Here is a tiny trained network, its code and every weight. The questions are about switching its units off for an input and a class, where a switched-off unit gives its printed mean instead of its output.

import numpy as np


def w(rows, s, z=0):
    codes = np.array(rows[::2]) - 128.0
    scale = np.full(codes.shape[1], s)
    scale[-1] = z or s
    return codes * scale


def f(y):
    return np.maximum(y, 0)


def log_softmax(a):
    a = a - a.max(-1, keepdims=True)
    return a - np.log(np.exp(a).sum(-1, keepdims=True))


def net(x, mask):
    res = np.array(x, float).reshape(1, 3) / 4 @ E
    y = f(res @ A[0][:, :-1].T + A[0][:, -1])
    res = res + np.where(mask, y, B[0][:, -1]) @ B[0][:, :-1]
    return log_softmax(res[-1] @ U[:, :-1].T + U[:, -1])


A, B = {}, {}
E = w([
[23,83,125,75,221,63,135,144,142],'x0',
[83,219,148,95,98,124,254,165,28],'x1',
[97,131,7,209,140,68,107,62,43],'x2',
],0.009)
A[0] = w([
[102,190,88,109,171,159,135,139,124,67],'N1',
[107,32,97,120,243,108,121,117,159,252],'N2',
[127,104,241,102,109,194,148,213,171,136],'N3',
[1,103,149,134,145,84,191,174,86,203],'N4',
[70,122,151,54,141,144,130,218,111,226],'N5',
[126,115,106,106,131,117,143,41,118,104],'N6',
[169,101,175,106,49,209,91,169,184,206],'N7',
[195,126,2,215,111,83,125,54,76,223],'N8',
[124,88,133,119,119,108,122,140,151,71],'N9',
[120,15,171,134,95,102,153,180,81,70],'N10',
[141,102,168,85,125,32,172,192,90,133],'N11',
[73,160,62,174,106,96,58,75,93,99],'N12',
[24,143,157,133,67,203,204,177,34,186],'N13',
[77,164,114,107,132,58,135,181,30,198],'N14',
],0.0074,0.0036)
B[0] = w([
[118,123,185,108,163,98,162,198,162,144],'N1',
[91,49,99,72,130,137,78,89,44,222],'N2',
[140,156,188,96,29,148,155,183,55,209],'N3',
[101,34,102,118,138,88,89,77,136,218],'N4',
[146,72,255,67,125,115,110,143,140,201],'N5',
[176,153,72,142,53,146,141,170,160,149],'N6',
[137,158,193,111,90,129,123,224,130,203],'N7',
[146,136,44,176,100,172,84,97,45,246],'N8',
[139,144,110,50,109,137,210,172,179,140],'N9',
[155,161,136,146,121,117,190,28,170,138],'N10',
[153,64,192,56,151,167,158,122,182,174],'N11',
[229,195,70,144,128,86,152,94,127,194],'N12',
[98,96,141,95,114,136,92,120,90,229],'N13',
[124,81,97,48,136,133,71,78,147,211],'N14',
],0.0083,0.012)
U = w([
[106,203,167,205,252,11,198,112,185,14],'0',
[86,190,128,196,127,185,55,44,71,156],'1',
[30,168,129,207,227,54,217,158,181,3],'2',
[82,76,39,122,182,96,154,113,103,54],'3',
[91,146,205,79,115,109,179,242,132,219],'4',
[111,255,122,204,105,119,155,160,195,80],'5',
[4,1,199,49,187,74,79,80,139,146],'6',
],0.0073,0.0025)

Each question gives the input, the list of numbers given to net, and the class t.
The units are the neurons (one row each of A and B). Each row of codes is followed by its name. A weight is (code - 128) times the scale printed after its matrix; where a second scale follows, it is the last column's (A, B and U).
mask holds one flag per neuron, in row order. A switched-off neuron (its flag False) gives its mean, the last column of its row in B, instead of its output. The means were averaged over made-up inputs and are rounded, as every weight is.
A unit's drop is (log p(t) with every unit on - log p(t) with that unit switched off) / (log p(t) with every unit on - log p(t) with every unit switched off).
most important unit: the unit with the biggest drop
top k neurons: the k neurons with the biggest drops, biggest first
drop when u is switched off: that unit's drop, to one decimal
input [3,8,7], class 6: most important unit -> N14
input [5,3,8], class 3: top 3 neurons -> (N12, N8, N5)
input [6,-5,5], class 3: top 2 neurons -> (N12, N5)
input [-8,-2,0], class 5: top 2 neurons -> (N2, N7)
input [-1,7,4], class 6: top 3 neurons -> (N14, N13, N4)
input [6,1,7], class 3: top 3 neurons -> (N12, N8, N5)
input [2,-5,6], class 1: top 2 neurons -> (N8, N4)
input [4,-7,8], class 3: top 2 neurons -> (N2, N3)
input [4,-8,-7], class 4: drop when N3 is switched off -> 0.4
input [-1,-5,3], class 1: drop when N8 is switched off -> 0.1
input [-8,0,0], class 5: drop when N3 is switched off -> 0.0
